Here is a tiny trained network, its code and every weight. The questions are about switching its units off for an input and a target symbol, where a switched-off unit gives its printed mean instead of its output.

import numpy as np


def w(rows, s, z=0):
    codes = np.array(rows[::2]) - 128.0
    scale = np.full(codes.shape[1], s)
    scale[-1] = z or s
    return codes * scale


def norm(h):
    return h / np.sqrt((h * h).mean(-1, keepdims=True) + 1e-5)


def f(y):
    return y / 2 * (1 + np.tanh(0.7978845608 * (y + 0.044715 * y**3)))


def softmax(a):
    e = np.exp(a - a.max(-1, keepdims=True))
    return e / e.sum(-1, keepdims=True)


def log_softmax(a):
    a = a - a.max(-1, keepdims=True)
    return a - np.log(np.exp(a).sum(-1, keepdims=True))


def net(x, mask):
    ids = ['αγδεζθμπστφψ'.index(c) for c in x.split()]
    T = len(ids)
    res = E[ids] + P[:T]
    r = norm(res)
    for j in range(2):
        rows = slice(3 * j, 3 * j + 3)
        q, k, v = (r @ M[0][rows].T for M in (Q, K, V))
        z = softmax(np.where(np.tri(T) > 0, q @ k.T / 3**0.5, -1e9)) @ v
        o = O[0][rows]
        res = res + np.where(mask[j], z, o[:, -1]) @ o[:, :-1]
    y = f(norm(res) @ A[0][:, :-1].T + A[0][:, -1])
    res = res + np.where(mask[2:6], y, B[0][:, -1]) @ B[0][:, :-1]
    return log_softmax(norm(res)[-1] @ U[:, :-1].T + U[:, -1])


Q, K, V, O, A, B = {}, {}, {}, {}, {}, {}
E = w([
[169,48,218,166,54],'α',
[70,116,180,116,181],'γ',
[133,45,110,198,175],'δ',
[119,65,99,231,110],'ε',
[99,25,168,173,161],'ζ',
[95,133,110,253,175],'θ',
[145,115,178,61,155],'μ',
[156,149,174,38,160],'π',
[72,118,173,166,79],'σ',
[144,191,162,130,97],'τ',
[219,131,62,135,142],'φ',
[82,70,144,130,247],'ψ',
],0.022)
P = w([
[194,148,255,213,150],'0',
[159,128,206,170,155],'1',
[145,129,188,145,147],'2',
[130,127,170,125,146],'3',
[119,124,148,112,144],'4',
[111,129,130,91,140],'5',
[100,122,118,78,138],'6',
[87,136,103,71,138],'7',
],0.012)
Q[0] = w([
[168,252,175,73,149],'head 1',
[41,146,215,132,87],'head 1',
[195,197,96,177,38],'head 1',
[213,79,17,107,109],'head 2',
[167,116,170,121,20],'head 2',
[165,158,105,152,72],'head 2',
],0.022)
K[0] = w([
[237,205,250,86,93],'head 1',
[103,160,199,111,203],'head 1',
[219,198,134,239,90],'head 1',
[137,104,233,210,214],'head 2',
[166,184,186,171,91],'head 2',
[204,68,180,149,138],'head 2',
],0.017)
V[0] = w([
[154,135,195,150,56],'head 1',
[252,93,101,154,150],'head 1',
[80,135,133,102,175],'head 1',
[111,106,183,163,97],'head 2',
[169,189,121,177,183],'head 2',
[112,218,157,155,86],'head 2',
],0.018)
O[0] = w([
[102,47,136,31,150,105],'head 1',
[254,143,53,77,166,199],'head 1',
[109,163,199,167,145,166],'head 1',
[77,140,174,197,51,228],'head 2',
[94,226,69,196,161,254],'head 2',
[42,164,113,22,78,94],'head 2',
],0.0092,0.0073)
A[0] = w([
[84,58,129,87,143,254],'neuron 1',
[68,125,124,142,175,143],'neuron 2',
[165,146,152,158,5,239],'neuron 3',
[152,74,75,209,58,49],'neuron 4',
],0.023,0.003)
B[0] = w([
[181,138,74,49,128,163],'neuron 1',
[161,123,150,116,80,221],'neuron 2',
[145,93,66,250,48,164],'neuron 3',
[49,143,131,65,181,250],'neuron 4',
],0.022,0.011)
U = w([
[84,132,240,120,68,25],'α',
[143,172,206,89,155,173],'γ',
[123,118,96,130,221,1],'δ',
[150,98,136,119,114,226],'ε',
[98,22,161,139,143,59],'ζ',
[48,112,57,109,123,73],'θ',
[121,114,138,158,128,233],'μ',
[87,207,110,82,51,138],'π',
[104,251,120,148,117,215],'σ',
[140,94,93,164,61,245],'τ',
[201,109,194,189,141,105],'φ',
[184,171,55,161,134,106],'ψ',
],0.017,0.0047)

Each question gives the input, a string of symbols that net reads in full, and the target symbol t.
The units are the heads (3 rows each of Q, K, V and O) and the neurons (one row each of A and B). Each row of codes is followed by its name. A weight is (code - 128) times the scale printed after its matrix; where a second scale follows, it is the last column's (O, A, B and U).
mask holds one flag per unit, heads first, then neurons. A switched-off unit (its flag False) gives its mean, the last column of its rows in O or B, instead of its output. The means were averaged over made-up inputs and are rounded, as every weight is.
A unit's drop is (log p(t) with every unit on - log p(t) with that unit switched off) / (log p(t) with every unit on - log p(t) with every unit switched off).
The circuit of an input: a set's keep is (log p(t) with only the set's units on - log p(t) with every unit switched off) / (log p(t) with every unit on - log p(t) with every unit switched off). Starting from all 6 units, units are removed one at a time, each time the one whose removal leaves the highest keep (on an exact tie, the one counted first), for as long as the keep stays at least 0.8.
circuit, biggest first: the units of the circuit, biggest drop first
unit that matters most: the unit with the biggest drop
k most important neurons: the k neurons with the biggest drops, biggest first
which heads matter: for each layer, one digit per head in row order, 1 if its drop is at least 0.15 and else 0, layers parted by /
drop when u is switched off: that unit's drop, to one decimal
input δ θ γ σ ζ, target τ: which heads matter => 01
input σ θ δ δ π θ, target δ: which heads matter => 01
input γ φ ζ ζ θ θ π ζ, target ε: circuit, biggest first => (head 2; neuron 1)
input ζ μ ε ζ π π δ, target δ: circuit, biggest first => (neuron 4; head 2; head 1)
input ε ε ζ θ γ α θ π, target γ: 2 most important neurons => (neuron 4; neuron 3)
input π φ ε ζ, target φ: circuit, biggest first => (head 2; neuron 4; neuron 2)
input δ δ φ σ, target φ: unit that matters most => neuron 4
input τ ζ θ φ θ θ π π, target γ: circuit, biggest first => (head 2; head 1)
input σ ζ σ φ θ ζ, target φ: 2 most important neurons => (neuron 4; neuron 2)
input ζ θ γ ζ, target α: circuit, biggest first => (head 1; neuron 2)
input θ ζ θ μ ζ, target γ: which heads matter => 00
input θ θ ε ζ μ θ δ θ, target δ: which heads matter => 01
input φ ζ ψ μ θ σ μ ζ, target τ: which heads matter => 11
input ε ζ θ ε φ ζ θ δ, target δ: circuit, biggest first => (neuron 4; head 2)
input π τ μ, target π: unit that matters most => head 2
input μ τ δ ε, target θ: circuit, biggest first => (neuron 4; neuron 3)
input ζ τ τ ψ θ γ, target α: which heads matter => 10
input ε θ α θ σ θ π σ, target τ: drop when neuron 3 is switched off => 0.3
input θ π π ζ, target ε: drop when head 1 is switched off => 0.0
input ζ ζ δ τ ζ, target π: drop when neuron 1 is switched off => 0.1
input θ ε θ θ ψ, target φ: drop when neuron 2 is switched off => 0.0
